Here is a tiny trained network, its code and every weight. The questions are about switching its units off for an input and a class, where a switched-off unit gives its printed mean instead of its output.

import numpy as np


def w(rows, s, z=0):
    codes = np.array(rows[::2]) - 128.0
    scale = np.full(codes.shape[1], s)
    scale[-1] = z or s
    return codes * scale


def norm(h):
    return h / np.sqrt((h * h).mean(-1, keepdims=True) + 1e-5)


def f(y):
    return y / 2 * (1 + np.tanh(0.7978845608 * (y + 0.044715 * y**3)))


def log_softmax(a):
    a = a - a.max(-1, keepdims=True)
    return a - np.log(np.exp(a).sum(-1, keepdims=True))


def net(x, mask):
    res = np.array(x, float).reshape(1, 2) / 4 @ E
    u = 0
    for l in range(3):
        y = f(norm(res) @ A[l][:, :-1].T + A[l][:, -1])
        res = res + np.where(mask[u : u + 4], y, B[l][:, -1]) @ B[l][:, :-1]
        u += 4
    return log_softmax(norm(res)[-1] @ U[:, :-1].T + U[:, -1])


A, B = {}, {}
E = w([
[255,96,112],'x0',
[244,135,15],'x1',
],0.0034)
A[0] = w([
[150,117,91,84],'L0N1',
[186,79,110,110],'L0N2',
[76,250,55,5],'L0N3',
[133,117,82,127],'L0N4',
],0.015,0.0032)
B[0] = w([
[151,83,87,176],'L0N1',
[128,94,162,252],'L0N2',
[68,163,252,235],'L0N3',
[111,80,122,176],'L0N4',
],0.012,0.004)
A[1] = w([
[100,173,173,124],'L1N1',
[185,33,1,75],'L1N2',
[245,201,152,254],'L1N3',
[44,126,139,160],'L1N4',
],0.0053,0.0018)
B[1] = w([
[57,199,115,217],'L1N1',
[176,33,17,252],'L1N2',
[2,209,103,149],'L1N3',
[84,111,80,242],'L1N4',
],0.0051,0.0019)
A[2] = w([
[1,49,160,126],'L2N1',
[48,220,123,86],'L2N2',
[231,157,38,5],'L2N3',
[38,211,203,62],'L2N4',
],0.0066,0.0015)
B[2] = w([
[253,241,2,213],'L2N1',
[61,57,107,188],'L2N2',
[127,180,24,136],'L2N3',
[94,95,24,253],'L2N4',
],0.0066,0.0061)
U = w([
[163,185,112,25],'0',
[165,6,82,171],'1',
[177,89,245,85],'2',
[58,120,55,224],'3',
[170,202,164,2],'4',
[28,149,182,159],'5',
],0.014,0.0058)

Each question gives the input, the list of numbers given to net, and the class t.
The units are the neurons (one row each of A and B). Each row of codes is followed by its name. A weight is (code - 128) times the scale printed after its matrix; where a second scale follows, it is the last column's (A, B and U).
mask holds one flag per neuron, layer by layer. A switched-off neuron (its flag False) gives its mean, the last column of its row in B, instead of its output. The means were averaged over made-up inputs and are rounded, as every weight is.
A unit's drop is (log p(t) with every unit on - log p(t) with that unit switched off) / (log p(t) with every unit on - log p(t) with every unit switched off).
The circuit of an input: a set's keep is (log p(t) with only the set's units on - log p(t) with every unit switched off) / (log p(t) with every unit on - log p(t) with every unit switched off). Starting from all 12 units, units are removed one at a time, each time the one whose removal leaves the highest keep (on an exact tie, the one counted first), for as long as the keep stays at least 0.8.
units of the circuit, in order: the units of the circuit, biggest drop first
most important unit: the unit with the biggest drop
top k neurons: the k neurons with the biggest drops, biggest first
k most important neurons of layer l: the k neurons of layer l with the biggest drops, biggest first
drop when u is switched off: that unit's drop, to one decimal
input [3,-8], class 3: units of the circuit, in order	L0N3; L0N2
input [5,-4], class 3: 2 most important neurons of layer 1	L1N3; L1N2
input [6,-8], class 3: top 2 neurons	L0N2; L0N3
input [-4,7], class 5: top 2 neurons	L0N3; L1N2
input [3,-1], class 2: most important unit	L2N4
input [-3,6], class 0: top 3 neurons	L2N1; L0N3; L0N1
input [3,-2], class 2: top 2 neurons	L0N2; L2N2
input [-5,-8], class 3: top 3 neurons	L0N3; L2N1; L2N4
input [7,-2], class 2: top 2 neurons	L0N2; L2N4
input [6,-2], class 2: top 2 neurons	L2N4; L0N2
input [-5,5], class 5: drop when L0N3 is switched off	1.2
input [-7,2], class 5: drop when L0N3 is switched off	1.0
input [-6,2], class 5: drop when L0N3 is switched off	1.0
input [-8,6], class 5: top neuron	L0N3
